Each row is followed by its class number.
[  74 -247   63  -89  170  -57 -204 -129   46  -69 -165  -55  -71  -16
   55 -179  -77   28  225  -10 -144   37 -251 -194  132    2 -141  100
   79  -79   41  -71  220  326  404  -60  187  336]	8
[ 145   10  -19 -343  158   15   17 -131  -82   13 -107  121 -301  -34
    8 -108  -24   35  -31  -52   81   82 -100  -20  135   86 -268   86
  197 -127  -35  -48   61  192  339  -29   59  176]	7
[ -12 -110 -116  -83  -45   93 -219   25 -146  -18 -255   71 -288  -40
   -7  -61  -60 -116   96  205 -258  189  -54   46  130  216  -50  126
  168  -48    2 -226  287  -10  251    3  190   29]	6
[ 287  -80  -60 -159  -52   36 -150  -98  -90  123 -214   45   13 -205
  -81 -379   16  -39   83 -140  128   13 -220 -238   52 -314 -329  224
   52  -11  197  -44   32  310  229  129   91  383]	1
[  59  122    5 -369  251  -30  -32   54 -122   21  -24   88 -142   30
  117 -149 -183  110   70  -53   10   64 -229 -196   67  134 -101  251
   89   55   76  -94  111  203  510   53  -90  109]	3
[ -76 -298   32 -309  362  172   79   52  -31  392 -205  370 -285 -287
 -479 -147 -343  -48  116  342  -90  240 -793   79  201 -120 -218  333
  -47 -112 -181 -435  -14  238  -53 -300  424  692]	0
[ 107 -419 -255 -103 -270  181 -387  -21 -178  -68 -229  -30 -186   60
   55  -81  -43 -215  284  264 -244  172  -14   52  112  127 -112  -66
 -163   66   25  -27  240  -27   58  -76  223   15]	7
[ 196   36 -390 -145  292  403 -370   -5   50  127  269  241 -148  448
 -158 -316 -330 -267  284  584 -403  -11  585 -154   98  180  116  899
 -214   57 -126 -486    0 -132  298  251   53 -345]	6
[  84  -28   74 -239   76  -66   -8  -82 -136  216   10  243  103 -344
 -103 -127 -202   -9   -3 -163   71  -15 -131 -115  199 -184  221   27
  416  132  122    5   67  278  127  131  114    9]	3
[ 137  -24   -1 -146  126  -66  -73 -131  -78   31 -126   36 -118  -47
   13 -201  -52   25  129 -113   62   24 -150  -95  153  -46  -98   43
  193   -8   34  -22  100  219  239  -69  131  101]	4
[ 232 -873 -206  177 -211  378 -313  -30  -19  -91 -366   95 -175 -158
  103 -177 -407 -306  226  746 -485   -1 -283  -28  146  605 -425   46
  128  -33   90  -78  391  -11  218  -37   44  370]	3
[ 169   19   62 -127  -57   95 -197 -113 -111   37  -11   20 -160 -144
  -25 -207 -105   19   92  -29  -35  138 -146  -51  158    6 -293  209
  160 -101   72  -92 -123  281  283  -53   43  151]	1
[ -56 -142 -224  -35  112   24 -198  263   43  138 -201   -7  -93   78
 -100  -51   31 -101  171  235 -332   91  -95   35  -34   93  154    7
  116  145   -7 -143  297  -52  144   45  364  149]	5
[ 171 -151   66 -136   46  -84 -114   -7  -33  -14  -68   67  -18   93
   71 -268 -169   93  154   -7  -40 -101 -129 -171   54  229 -126  151
  284  -59   93   48  156  362  309   93 -129  166]	6
[  42 -111 -208 -167 -181   99 -189    4 -284    0 -343   45 -274  -44
   64  -84  -67 -161  194   96 -235  190   66   62  156   63  -86  -13
   65   68    8 -249  188   96  232   75  257  -16]	2
[  52 -241 -231  -26 -139  132 -190  100 -123   73 -364   75 -183  -11
  -35 -126  -85 -157  135  174 -278  173  -67   47   36  239 -156   41
  130   22   54 -155  247  128  126    7  194  155]	2
[-266 -477   -8  332  140  174  -59    4  -83  303 -256  203 -525  -44
  -56  -44 -139   54  -45  719 -689  193 -410   37  250    9 -139  144
  266  -10  -49 -282  145 -270  421  -36  405   39]	6
[  74 -224 -266 -157 -218  213  -83   15  -48   22 -212  -49 -158  -26
  -61    9  -72  -49  104  -55 -218  161  151   37   34  127  125 -218
    3  156  -45 -118  295   76  117  -18  207  -86]	8
[  13 -259 -308  -95 -115  197 -315  214 -177  -43 -358  101 -258  -55
  -43  -26 -186 -176  310  161 -309  226  -26 -114   51  191 -162   42
   68   88  -93 -282  299   86  227  194  217   41]	6
[ 117  -41   42 -205  -17  201    9 -222 -129  -20   17 -127 -157 -218
   90 -249 -244  -35   25  -61  -35   99  -77   74  220  113 -175  105
  -36  -10   78 -228  -13  167  367  -80    8  139]	3
[ -12 -226 -239  -86  -87   63 -148  173 -153  -52 -279   59 -192  -57
  -41   11  -42  -21  135  191 -262  151  -12  -11   84  161 -125   29
  115   60   62 -135  139   83  212   50  155  132]	2
[  90  -69 -182 -166 -181  -17 -257  255  -92   41 -463    0  -72   67
  199  -97   60 -190  123   78 -107  107  -41 -218 -136   24  -92  -49
   36  -20  146   10  251  124  204  324  106   57]	2
[-121 -265 -378  -56 -195  200 -308  210 -159   -7 -389  122 -171  -35
   23  -65    5 -116  180  339 -403  -88   58    7   57  222  108 -319
  227  274 -139 -345  262    5 -122  126  205   -7]	8
[  26   49 -318   96 -157  -44 -322   63  109 -239 -354 -143  -43   63
  537 -242 -329 -378   57  385 -393   33  473  -54 -211  653 -120  382
  286   66  284  -43  242   93  589  466 -364 -250]	5
[  88 -152 -177 -195 -161   79 -204  -63 -194   20  -18   72 -224   85
 -105  -17 -170  115  163    6 -128  290   53   97  161   78    0  183
   53   11  194 -141    0  113  287 -116   89  -96]	6
[  67  -60 -200 -268 -121  190 -343  -22 -127 -194 -357 -160  -54  -11
  256 -162  -40 -171    5   41 -118   83  107  -57    9  251  -79  -52
 -274   48   81  -59  389   58  342   72 -195 -124]	5
[ -80  -14 -151   61  191    9 -287  -56   47   25 -298   52 -211   26
   52  -12 -176 -119  194  375 -117   93 -235  -69   40   84   71    4
   62   61  -91 -386  134  146  415   28  140   88]	6
[  46  -69  237  119 -326  169  105  -11  184   92   15  437  266   88
 -448  201  390   58  215  220 -372 -106  197 -246  355 -107 -143  790
  -82 -255  311 -535  594 -210  -48   80  145  674]	1
[ 132  -91    9 -107  185  -24 -125 -134  -18  105    2   65  -50  -22
  -60 -231   13   45   20  -32   42  -46 -209 -118  140  -13 -115  203
  193  -30   95  -15  106  287  260   -6   80  191]	5
[  68  -80 -260  -20 -213  168 -157   83 -430   65  -79   26 -160  -62
 -116 -136   55  130   69  -35 -113  136  121  -30   92   90   43 -201
  -47  201   29 -165  146    1  247  243  112  -74]	8
[ 201 -296  -24 -246  -80  121   -8 -115 -173 -140 -152    7  -89 -123
   85 -195 -414  -79  134   10  -45   10   86 -104  265  341 -191  105
   88 -111   51 -117  158  380  395   36  -97    0]	3
[  -6 -123 -196 -131 -135  167 -237  172 -264  -12 -327  -20 -328 -170
    0   93 -162 -109  226  103 -122  260 -172  -41  134   54  -73 -150
  184  -56  -41 -262   -2   46  181  151  252  -52]	3
[  91 -203 -227  -70 -151  164 -310   55 -123  -35 -283    1 -172  -73
    7  -18 -137  -28  241   90 -153  198   31  -66   68  114  -75 -127
  119   18   30  -90  123   92  284  124   56  -60]	4
[  55   30   54 -111  125  -59  -16  -92  -64  140 -154   66 -121  104
   85 -198  -15  102  164   43   53   49 -150  -74  214   50 -249   92
   82  -62   33 -145  143  279  541   -7   34  171]	0
[ -57 -172 -355  -15  -17   33 -137  106 -214   12 -399  -11 -364   10
  181  -93 -311  -93  158  312 -174  162 -138    8   35  148 -183  111
  181   44  -12 -301  -30   94  406  234  171  -35]	0
[  17   -3 -182  -20 -152  283 -114   38 -212  170  -70  131 -255 -179
  -18  -86  -23 -127    8   67 -277  222 -153   17  163  192 -207  116
   67  208   63 -220  121   46   83   -4  296  121]	2
[  63  -76   25   59   72   73  -94   -1   65  -18 -211   26 -122   -1
  -81  -17   28   55  263  -48 -191  105 -222  -77   81   33 -240   48
  183  -82   38  -60  169   34  119 -105  106  250]	1
[ -24 -221 -159  -39  -62   -3 -293  -32 -129   34 -346  131 -249   -7
   22  -23  -56 -130  -14  199 -296  267   56  113  -10   97   30 -222
   72   91  -36  -19  255 -111  335  -87  178 -112]	7
[ -83   51 -194 -133  -12   48   53  155  -53   42 -303  -70 -161  241
   42 -206  -96 -193  143  132 -303   54  125  -60  -15  142  -29  348
 -253  -16  -80 -278  240   72  177  169  162   93]	0
[  77  -21   51 -100  -13  -31    0 -170 -124   -8 -217   57 -132  -63
   81 -127 -167  -92   33   15  -58   11 -133  -71  206   52 -183   91
  103  -46   26 -126   77  249  270 -107   35  117]	3
[-139 -286 -223   97   19   80 -225  185  -24 -151 -216 -101 -197  -95
  117   63 -247 -210  138  402 -375   63  -41  110   57  249   65 -113
  203   27  -94 -255    6 -143   24   61  338    5]	7
[ 132  -76   31 -247    3  -49 -116 -164  -88  -50  -30  -36  -29 -147
  -10 -246 -152  -15  161  -77   82   75  -75  -97  206  -22 -104  294
   -1  -32   78 -123   57  388  401  -10   65  222]	0
[ 225 -199 -312 -194 -298  209  -99  -89 -140   29 -199  156  -87  105
   10 -146  113  -96  -28  -59 -134   45  131   69  -12  165  -79  -24
 -114  245  199  -35  380  -94  -76 -131   62   54]	2
[ 153   74   -1 -157   34  -74  -42 -166 -112   59 -213   55  -88  -53
  -57 -194   16   57  -85  -50  120    6 -225  -91  133  -42 -151  122
  129  -70   71  -40   66  304  190 -161   -4  205]	8
[ -27 -260 -224  -48   -2  209 -288   -5  -41   13 -284   -5 -213 -111
  -11  -29  -61 -110  196   98 -274  233  -40  -15   78  138   18 -126
   42   32    1 -110  316   37  272   78  246   38]	4
[ 148 -215  -58 -251  -83 -133 -278 -167 -280 -186 -176   87 -144    8
  184 -166  -12  -24  180  116   14 -196 -184  -92  270  121 -164   16
  279   36  -25 -140  199  373  294   16  140  292]	7
[  92 -260 -240  -83 -144  171 -246  127 -177   -5 -326  -32 -183   -8
   59  -89 -152 -112  223  127 -228  123  -32  -22   99  138  -45  -99
  139   59    9 -183  155   90  157   74  226  -62]	2
[   0 -115 -173    3 -105  176 -291  -57 -145   61 -325  117 -219 -205
  -95 -140  -89 -259   15  234 -307  124  -21  117  238  202  -94   58
  242  -30   46 -324  125  118   33  -54  284   78]	5
[ 147  -78   85  -96   38   21  -87 -129  -35  102 -119   -7 -100  -93
   35 -230 -131   16  135   42   47   78 -244  -54  143  -46 -226   94
  106  -67   31 -120   56  224  353  -72   72  218]	4
[ -81 -232 -165  -48   72    4 -169   24 -101   -5 -371   25 -200   49
  154  -86 -145 -107  147  136 -214  167  -13   19  -37  138  -78 -155
  -13   26  -59 -236  330   18  492  195  169   82]	7
[  44 -292 -273  -25  -77  159 -200   26 -125  -16 -273   56 -264  225
  -10   60  -88  -69  249  154 -336  152  -42  -21   90  314  -61  -73
  -24   36  -52  -80  347   66  240   26  230   67]	7
[  44   66  143  -88  181   -9  -68 -119   63   14  -28   13   22 -153
  -22 -127  -46   98   35  -77 -142    6 -292 -150  133 -114   13  236
  139   43  182   71  101   83  178  -59  -22  233]	6
[  26 -410 -230  -43  -37  171 -280  -18  -30  142  -57  -11  -30   70
  -41 -123  -90 -170  221  258 -199   25 -140   -8   69  -56  211  183
  -52   93   18 -184  355   38   60  118  362   87]	6
[ -30 -137 -241 -138  -11   42 -151  -39 -168   -5 -455  -23 -127  -41
  180  -78 -294 -225  103   95 -173  132  -28 -117  140   39  -41  150
  -24   17  -48 -175  337  258  404  152  171  -95]	4
[ 242   90   28  -42   -2  -94 -106 -301 -172  183   13  120 -241   94
  -66 -111   17  -29  194  335  118 -129 -384   48  256   79 -161  -22
  146   31 -180  -88   -9  576  344  -96  180  505]	6
[ 110  -48    9 -240   41   45  -22  -99  -19  -50  -23  -72 -111  -88
   26 -178   -5   37   88  -36  124   23 -126  -70  182    0 -223  201
   50  -84   81  -39   63  231  194  -78  -41  141]	6
[  73 -272 -266 -178  -65  141 -250   96 -105   49 -129   97 -184  117
   53  -86  -35  -49   46  233 -160   28  -27   64   85  223 -169   45
  216   47  -55 -197  205   33  211  -13  199   92]	7
[  23 -145   70    1  149  -60 -131    1  114   99  -26  -49  -43    0
    8 -213  -45  -44  244  141 -185  135 -227  -58   55  180 -140  146
   39  -81  126   21  151  300  290  -47  199  407]	8
[ -55 -161 -300   15   57  121 -185   46  141   60 -411  -22 -149   36
  -15  -48  -78 -192  177  260 -289  100  -26   13  -66  117  133 -175
  -22  118  -47  -83  247   12   63  -32  173   41]	4
[ 118 -201 -168  107 -184  165 -191  -87 -247  109 -184  148 -236  -16
  -23   30  -39  -77  156  196 -168   56 -191  -16  119  249   11  -95
  176   63  -52 -302  421  134  350  241  346  224]	1
[-116 -316 -279  -63  215   32 -384   88 -107  -18 -234   -1   22   82
  -11  -22 -172 -147  278  163 -262   55 -144 -111   27   54  213  -16
  -92   67  -25  -13  252  204  183  151  193   80]	3
[  42   13    7 -107  178   32  -89 -261  -36 -129 -244    9 -190 -136
   91  -68 -121  -11  -30  -41  -59   42 -177 -135  265  -30 -186  225
  171  -83   35 -112  139  173  359 -118    3   24]	6
[  96 -181   31 -142  195  -50 -118 -223   11  -26   -7   47 -173  -44
  140  -53  -83   34  120  -53  -41   49 -190 -135  120  -43 -195   77
  215  -37  -10   36  100  283  390   12  165  166]	8
[ -69 -223 -231   25  -35  106 -137   52  -89 -107 -148 -137 -244   81
   72   72 -255 -161  221  341 -275  123   47  -25  113  204   64    6
 -152   80 -196 -223  113   68  314   61  228 -121]	7
[ 166 -328   45 -124  463  129  334 -326   84   68  230   17   18 -110
 -175 -424 -400  214 -101   43   -3 -186 -140  -31  326  369  245  620
  188 -202  341 -349  320  271  486   48  161  371]	1
[ 113 -340 -207   33 -111  103 -215 -217  -57   23 -134   77  -59  -81
   68  -83 -177   23 -162  160 -102 -223 -313   19  -24  -34   75 -285
  142  188   72 -270 -119  136   59   89  213  430]	7
[ -56 -254 -221 -120  -32  159 -233   88 -165  -66 -277  -54  -83  -45
   91  -42 -131 -149  106  240 -318   75  -22    8  160  189   99   -6
  -34   36   -6 -123  335   -9   72   14  223  -66]	8
[  50 -185 -527 -273  485  239  150  203  170   33  164 -134 -174  -26
 -341  -53  262  -91  -45  330 -479  -43  261  295  196  116   79  109
  -88  191   -7  143  132 -248   29 -226  652  551]	3
[ -43 -159 -216  112  -72  129 -197   74  -85  -99 -304   20 -284  118
   96  139  -51 -143  244  293 -396  141  -47  -33  105  375 -134  -30
   32   32  -68 -244  286   85  307   62  254  144]	2
[  49 -116 -232 -126  -74  220 -124   57  -94  -37 -210  -65 -181   -5
  -56  -19  -71  -48   74   68 -227  140   92  -65   81  151   37  -23
 -150   -1   -8 -123  197   43  225   89  155   28]	4
[  20 -171 -234   27  -32  129 -236  152 -132   26 -300  -13 -234   14
   44  -62 -231 -174  251  311 -238  146  -79   74   72  363   14 -132
  196   47  -99 -198  247   68  212   76  203  -64]	6
[  74  -72   25 -112  109  -13 -265 -245  -16   47 -153   58  -69 -232
   40 -198 -100  -44   52  109  -28   63 -306  -21  235  -16  -47  -14
  169   10  168   63  -20  278  161 -245   93  172]	4
[  19 -514  -93 -247  182   17  105  396   70  -44  134 -250  -37   80
 -163 -233 -236   26   64  215   52   24  172  132 -168  245  195 -185
 -260  -55 -289 -261   45  122  232  -53  243   87]	2
